Here is a tiny trained network, its code and every weight. The questions are about switching its units off for an input and a target symbol, where a switched-off unit gives its printed mean instead of its output.

import numpy as np


def w(rows, s, z=0):
    codes = np.array(rows[::2]) - 128.0
    scale = np.full(codes.shape[1], s)
    scale[-1] = z or s
    return codes * scale


def f(y):
    return np.maximum(y, 0)


def softmax(a):
    e = np.exp(a - a.max(-1, keepdims=True))
    return e / e.sum(-1, keepdims=True)


def log_softmax(a):
    a = a - a.max(-1, keepdims=True)
    return a - np.log(np.exp(a).sum(-1, keepdims=True))


def net(x, mask):
    ids = ['βδζηξπτφψω'.index(c) for c in x.split()]
    T = len(ids)
    res = E[ids] + P[:T]
    q, k, v = (res @ M[0].T for M in (Q, K, V))
    z = softmax(np.where(np.tri(T) > 0, q @ k.T / 3**0.5, -1e9)) @ v
    res = res + np.where(mask[0], z, O[0][:, -1]) @ O[0][:, :-1]
    y = f(res @ A[0][:, :-1].T + A[0][:, -1])
    res = res + np.where(mask[1:9], y, B[0][:, -1]) @ B[0][:, :-1]
    return log_softmax(res[-1] @ U[:, :-1].T + U[:, -1])


Q, K, V, O, A, B = {}, {}, {}, {}, {}, {}
E = w([
[154,116,33,211,149],'β',
[142,160,180,155,135],'δ',
[123,161,3,165,210],'ζ',
[158,150,89,213,123],'η',
[124,193,56,183,169],'ξ',
[172,196,132,78,204],'π',
[187,81,152,169,167],'τ',
[200,220,74,147,142],'φ',
[132,152,102,89,222],'ψ',
[103,79,164,89,107],'ω',
],0.015)
P = w([
[148,163,61,57,67],'0',
[103,158,117,125,214],'1',
[103,152,112,129,225],'2',
[112,153,109,126,230],'3',
[122,143,121,114,236],'4',
[129,146,122,109,244],'5',
[130,144,123,112,248],'6',
[131,136,141,127,247],'7',
[127,121,163,138,254],'8',
],0.0082)
Q[0] = w([
[202,124,142,126,2],'h1',
[155,90,151,134,100],'h1',
[160,197,98,199,251],'h1',
],0.022)
K[0] = w([
[139,252,113,160,185],'h1',
[126,156,103,156,174],'h1',
[55,124,89,68,20],'h1',
],0.022)
V[0] = w([
[130,158,213,50,128],'h1',
[206,183,215,184,72],'h1',
[114,253,109,102,134],'h1',
],0.021)
O[0] = w([
[98,138,231,226,161,178],'h1',
[230,253,162,131,78,69],'h1',
[56,206,100,155,115,250],'h1',
],0.015,0.013)
A[0] = w([
[69,107,133,134,92,83],'n1',
[211,133,81,134,128,79],'n2',
[69,78,180,126,4,1],'n3',
[147,162,116,130,153,137],'n4',
[184,164,114,154,118,143],'n5',
[128,61,115,95,111,130],'n6',
[136,167,93,119,71,92],'n7',
[203,118,96,217,151,129],'n8',
],0.018,0.0066)
B[0] = w([
[120,85,127,138,46,250],'n1',
[172,67,130,249,92,190],'n2',
[236,96,52,189,81,136],'n3',
[171,104,126,169,90,218],'n4',
[88,75,183,70,141,192],'n5',
[164,221,166,109,123,225],'n6',
[95,123,112,147,200,196],'n7',
[138,211,100,35,90,202],'n8',
],0.018,0.016)
U = w([
[126,142,119,20,62,54],'β',
[62,17,189,37,81,66],'δ',
[119,86,67,40,156,173],'ζ',
[132,110,156,56,126,160],'η',
[90,184,210,147,89,105],'ξ',
[105,134,201,102,243,114],'π',
[126,140,253,16,153,253],'τ',
[181,180,121,99,161,116],'φ',
[142,68,155,113,169,86],'ψ',
[190,64,184,61,51,112],'ω',
],0.0044,0.0064)

Each question gives the input, a string of symbols that net reads in full, and the target symbol t.
The units are the heads (3 rows each of Q, K, V and O) and the neurons (one row each of A and B). Each row of codes is followed by its name. A weight is (code - 128) times the scale printed after its matrix; where a second scale follows, it is the last column's (O, A, B and U).
mask holds one flag per unit, heads first, then neurons. A switched-off unit (its flag False) gives its mean, the last column of its rows in O or B, instead of its output. The means were averaged over made-up inputs and are rounded, as every weight is.
A unit's drop is (log p(t) with every unit on - log p(t) with that unit switched off) / (log p(t) with every unit on - log p(t) with every unit switched off).
The circuit of an input: a set's keep is (log p(t) with only the set's units on - log p(t) with every unit switched off) / (log p(t) with every unit on - log p(t) with every unit switched off). Starting from all 9 units, units are removed one at a time, each time the one whose removal leaves the highest keep (on an exact tie, the one counted first), for as long as the keep stays at least 0.8.
circuit, biggest first: the units of the circuit, biggest drop first
most important unit: the unit with the biggest drop
top k neurons: the k neurons with the biggest drops, biggest first
drop when u is switched off: that unit's drop, to one decimal
input ξ π β ω, target ω: circuit, biggest first : [n3, h1]
input ξ π π τ ω β ψ, target τ: circuit, biggest first : [h1, n6, n2]
input ζ π π π π ζ π ζ, target β: top 2 neurons : [n6, n1]
input τ τ τ τ φ, target ω: circuit, biggest first : [h1, n2]
input φ π π π π π, target π: circuit, biggest first : [n7, h1, n5]
input π δ π β ψ ζ ζ, target ξ: circuit, biggest first : [h1]
input η τ ζ τ φ τ φ, target ψ: top 2 neurons : [n7, n2]
input τ π ω ζ π β, target τ: circuit, biggest first : [h1, n6, n2]
input ζ ζ τ τ, target β: circuit, biggest first : [n6, h1]
input ζ τ δ τ δ, target β: circuit, biggest first : [h1, n6]
input β τ π, target φ: circuit, biggest first : [n6, h1, n2, n1]
input δ ψ π β τ ψ η, target τ: circuit, biggest first : [n5, h1]
input ξ β β π ψ β, target ζ: circuit, biggest first : [h1, n7]
input π ζ φ ψ π, target ξ: most important unit : h1
input ψ φ τ β ω π η β ξ, target τ: circuit, biggest first : [h1, n2, n8]
input φ π π ζ τ π β φ, target π: top 3 neurons : [n7, n5, n1]
input δ π δ π τ τ τ, target τ: circuit, biggest first : [n5, h1]
input ψ τ π ξ, target δ: circuit, biggest first : [h1, n1]
input π π τ τ π π ω, target τ: top 4 neurons : [n6, n2, n4, n1]
input δ π ω φ τ, target τ: top 2 neurons : [n6, n2]
input φ τ ψ ξ δ, target π: top neuron : [n7]
input ω π π π τ η, target τ: top 3 neurons : [n8, n2, n4]
input π π ω τ π π δ, target τ: top 3 neurons : [n2, n6, n4]
input ω π π π, target π: drop when n5 is switched off : 0.1
input ζ β π, target β: drop when n1 is switched off : 0.2
input η φ ζ β τ, target ψ: drop when h1 is switched off : 1.0
input π π δ ξ φ ζ ω τ β, target τ: drop when n6 is switched off : 0.2
input δ π π τ δ δ, target τ: top neuron : [n5]
